Here is a tiny trained network, its code and every weight. The questions are about switching its units off for an input and a target symbol, where a switched-off unit gives its printed mean instead of its output.

import numpy as np


def w(rows, s, z=0):
    codes = np.array(rows[::2]) - 128.0
    scale = np.full(codes.shape[1], s)
    scale[-1] = z or s
    return codes * scale


def norm(h):
    return h / np.sqrt((h * h).mean(-1, keepdims=True) + 1e-5)


def f(y):
    return y / 2 * (1 + np.tanh(0.7978845608 * (y + 0.044715 * y**3)))


def softmax(a):
    e = np.exp(a - a.max(-1, keepdims=True))
    return e / e.sum(-1, keepdims=True)


def log_softmax(a):
    a = a - a.max(-1, keepdims=True)
    return a - np.log(np.exp(a).sum(-1, keepdims=True))


def net(x, mask):
    ids = ['αβγδζμξπσφ'.index(c) for c in x.split()]
    T = len(ids)
    res = E[ids] + P[:T]
    u = 0
    for l in range(3):
        r = norm(res)
        for j in range(2):
            rows = slice(3 * j, 3 * j + 3)
            q, k, v = (r @ M[l][rows].T for M in (Q, K, V))
            z = softmax(np.where(np.tri(T) > 0, q @ k.T / 3**0.5, -1e9)) @ v
            o = O[l][rows]
            res = res + np.where(mask[u + j], z, o[:, -1]) @ o[:, :-1]
        u += 2
        y = f(norm(res) @ A[l][:, :-1].T + A[l][:, -1])
        res = res + np.where(mask[u : u + 4], y, B[l][:, -1]) @ B[l][:, :-1]
        u += 4
    return log_softmax(norm(res)[-1] @ U[:, :-1].T + U[:, -1])


Q, K, V, O, A, B = {}, {}, {}, {}, {}, {}
E = w([
[143,59,135,65],'α',
[57,159,113,104],'β',
[128,109,127,79],'γ',
[167,167,173,140],'δ',
[111,144,94,84],'ζ',
[56,158,126,186],'μ',
[78,136,203,52],'ξ',
[139,49,169,178],'π',
[203,136,138,253],'σ',
[189,138,81,102],'φ',
],0.0054)
P = w([
[198,207,250,62],'0',
[43,97,40,166],'1',
[196,202,237,69],'2',
[50,104,54,168],'3',
[192,196,237,68],'4',
[60,101,62,182],'5',
[198,195,221,76],'6',
[64,86,55,186],'7',
[202,183,217,77],'8',
[66,83,59,192],'9',
[213,173,212,86],'10',
[76,66,53,199],'11',
[206,173,233,83],'12',
],0.0019)
Q[0] = w([
[79,244,192,106],'L0H0',
[21,142,71,165],'L0H0',
[140,121,184,250],'L0H0',
[112,141,204,182],'L0H1',
[107,168,31,115],'L0H1',
[143,195,129,92],'L0H1',
],0.021)
K[0] = w([
[69,211,207,94],'L0H0',
[26,156,77,150],'L0H0',
[150,149,176,254],'L0H0',
[107,80,174,207],'L0H1',
[112,186,56,125],'L0H1',
[144,167,159,144],'L0H1',
],0.023)
V[0] = w([
[43,153,65,130],'L0H0',
[204,132,219,192],'L0H0',
[230,93,140,2],'L0H0',
[156,189,129,106],'L0H1',
[103,110,122,113],'L0H1',
[135,11,152,148],'L0H1',
],0.0037)
O[0] = w([
[91,161,16,118,92],'L0H0',
[128,131,254,210,129],'L0H0',
[228,27,169,23,248],'L0H0',
[106,160,120,166,158],'L0H1',
[137,129,149,134,114],'L0H1',
[175,29,142,90,146],'L0H1',
],0.0043,0.0011)
A[0] = w([
[2,33,120,134,54],'L0N0',
[132,103,184,48,138],'L0N1',
[104,189,116,59,149],'L0N2',
[94,152,207,118,7],'L0N3',
],0.012,0.0021)
B[0] = w([
[109,10,154,92,176],'L0N0',
[75,69,166,92,254],'L0N1',
[128,45,193,68,219],'L0N2',
[130,157,64,87,152],'L0N3',
],0.011,0.0048)
Q[1] = w([
[119,71,52,155],'L1H0',
[111,141,199,80],'L1H0',
[79,125,35,167],'L1H0',
[157,80,6,107],'L1H1',
[194,145,109,65],'L1H1',
[103,63,182,124],'L1H1',
],0.023)
K[1] = w([
[88,163,94,22],'L1H0',
[133,61,151,189],'L1H0',
[57,191,130,91],'L1H0',
[95,134,1,16],'L1H1',
[183,146,141,30],'L1H1',
[106,32,181,137],'L1H1',
],0.019)
V[1] = w([
[93,124,123,95],'L1H0',
[113,118,112,105],'L1H0',
[44,136,123,25],'L1H0',
[137,229,114,1],'L1H1',
[162,182,137,68],'L1H1',
[210,155,168,112],'L1H1',
],0.0077)
O[1] = w([
[118,127,113,153,180],'L1H0',
[122,117,107,142,160],'L1H0',
[83,107,65,253,251],'L1H0',
[134,8,87,23,14],'L1H1',
[142,52,80,81,70],'L1H1',
[168,89,67,149,107],'L1H1',
],0.0063,0.003)
A[1] = w([
[250,158,89,113,226],'L1N0',
[188,157,212,113,62],'L1N1',
[234,185,70,98,4],'L1N2',
[47,139,150,138,107],'L1N3',
],0.014,0.0044)
B[1] = w([
[235,69,83,125,200],'L1N0',
[65,165,123,148,252],'L1N1',
[1,192,249,37,156],'L1N2',
[122,53,96,92,249],'L1N3',
],0.017,0.0036)
Q[2] = w([
[193,17,147,159],'L2H0',
[249,58,80,135],'L2H0',
[78,195,199,175],'L2H0',
[143,201,130,132],'L2H1',
[140,215,96,132],'L2H1',
[192,136,204,219],'L2H1',
],0.018)
K[2] = w([
[135,10,198,142],'L2H0',
[153,1,90,59],'L2H0',
[163,220,162,194],'L2H0',
[157,195,95,85],'L2H1',
[117,175,54,81],'L2H1',
[115,247,175,235],'L2H1',
],0.016)
V[2] = w([
[236,99,141,123],'L2H0',
[114,114,64,113],'L2H0',
[2,184,169,128],'L2H0',
[104,88,68,108],'L2H1',
[46,180,99,152],'L2H1',
[175,61,103,103],'L2H1',
],0.006)
O[2] = w([
[247,52,78,107,39],'L2H0',
[83,91,173,45,112],'L2H0',
[3,221,147,210,253],'L2H0',
[190,207,176,189,205],'L2H1',
[178,78,75,106,62],'L2H1',
[137,205,190,186,222],'L2H1',
],0.0038,0.0032)
A[2] = w([
[77,140,20,134,231],'L2N0',
[206,252,185,19,2],'L2N1',
[197,99,179,218,211],'L2N2',
[65,78,118,81,177],'L2N3',
],0.015,0.0024)
B[2] = w([
[139,146,185,53,164],'L2N0',
[142,128,249,22,172],'L2N1',
[165,159,168,97,155],'L2N2',
[154,189,98,160,254],'L2N3',
],0.014,0.0096)
U = w([
[110,56,70,201,152],'α',
[71,101,44,47,129],'β',
[156,182,30,191,134],'γ',
[139,130,208,32,121],'δ',
[156,233,73,54,63],'ζ',
[44,175,149,164,173],'μ',
[80,3,155,96,70],'ξ',
[165,63,207,206,85],'π',
[217,214,160,175,70],'σ',
[206,79,85,93,255],'φ',
],0.015,0.0049)

Each question gives the input, a string of symbols that net reads in full, and the target symbol t.
The units are the heads (3 rows each of Q, K, V and O) and the neurons (one row each of A and B). Each row of codes is followed by its name. A weight is (code - 128) times the scale printed after its matrix; where a second scale follows, it is the last column's (O, A, B and U).
mask holds one flag per unit, layer by layer, with each layer's heads first. A switched-off unit (its flag False) gives its mean, the last column of its rows in O or B, instead of its output. The means were averaged over made-up inputs and are rounded, as every weight is.
A unit's drop is (log p(t) with every unit on - log p(t) with that unit switched off) / (log p(t) with every unit on - log p(t) with every unit switched off).
The circuit of an input: a set's keep is (log p(t) with only the set's units on - log p(t) with every unit switched off) / (log p(t) with every unit on - log p(t) with every unit switched off). Starting from the 12 units with the biggest drops (on a tie, the unit counted first), units are removed one at a time, each time the one whose removal leaves the highest keep (on an exact tie, the one counted first), for as long as the keep stays at least 0.8.
units of the circuit, in order: the units of the circuit, biggest drop first
unit that matters most: the unit with the biggest drop
top k neurons: the k neurons with the biggest drops, biggest first
top k neurons in layer l: the k neurons of layer l with the biggest drops, biggest first
heads that matter: for each layer, one digit per head in row order, 1 if its drop is at least 0.15 and else 0, layers parted by /
input ξ β μ, target ζ: units of the circuit, in order	(L1N3 L2N3)
input β φ π π π π δ γ, target γ: top 4 neurons	(L2N3 L1N0 L2N1 L1N1)
input ξ φ β φ γ δ ζ δ ξ φ φ ζ ξ, target β: top 2 neurons in layer 2	(L2N1 L2N3)
input α δ π ξ β φ ξ σ π γ, target γ: units of the circuit, in order	(L2N3 L2N1)
input ζ β π ξ δ, target μ: unit that matters most	L0N1
input ζ μ α, target π: heads that matter	10 / 10 / 10
input ζ φ φ ξ φ φ α, target π: top 3 neurons in layer 1	(L1N1 L1N0 L1N2)
input π φ γ, target μ: top 2 neurons	(L0N1 L1N0)
input σ μ μ ζ, target ζ: top 2 neurons in layer 1	(L1N0 L1N1)
input δ φ π β α β σ φ φ φ, target φ: heads that matter	00 / 01 / 00
input β φ μ φ α β φ ξ β ξ β α, target α: top 2 neurons	(L2N1 L0N0)
input β δ ξ α σ φ ξ π, target π: top 3 neurons	(L0N0 L2N2 L1N1)
input β δ ξ δ π φ β β φ ξ δ δ ζ, target μ: top 3 neurons	(L1N0 L0N0 L0N1)
input π φ ξ β α, target μ: unit that matters most	L0N1
input φ α δ ζ φ, target σ: heads that matter	10 / 11 / 00
input φ φ φ φ β π ζ α ζ, target μ: top 3 neurons in layer 0	(L0N2 L0N0 L0N3)
input ξ φ μ φ β, target γ: top 2 neurons	(L2N3 L2N1)
input μ π δ π ξ σ β σ, target σ: top 3 neurons	(L2N2 L0N1 L0N0)
input ζ γ ξ, target β: top 3 neurons in layer 0	(L0N1 L0N3 L0N0)
input φ φ φ ξ φ β β μ μ, target ζ: top 4 neurons	(L1N3 L0N1 L2N0 L1N1)
input δ φ μ β ζ, target ξ: top 3 neurons	(L0N2 L0N1 L1N1)
input δ ζ μ φ γ, target α: top 2 neurons	(L2N1 L2N0)
input μ β β β σ σ π δ δ, target μ: unit that matters most	L1N1
input φ φ σ δ μ σ φ φ β ζ, target ζ: heads that matter	10 / 00 / 00
input δ μ β φ ζ β, target β: top 3 neurons in layer 2	(L2N0 L2N3 L2N1)
input π φ δ φ β δ α μ β φ ξ π μ, target μ: top 2 neurons in layer 0	(L0N0 L0N3)
input β π φ ξ δ γ φ ζ μ α φ φ, target φ: top 3 neurons in layer 0	(L0N1 L0N0 L0N2)
input π β π φ μ φ γ γ φ π, target π: top 4 neurons	(L0N0 L1N1 L2N2 L1N0)
input φ σ π π γ φ γ φ φ π π, target μ: unit that matters most	L0H1
input φ ξ β α δ, target φ: top 4 neurons	(L0N3 L0N0 L0N2 L1N1)
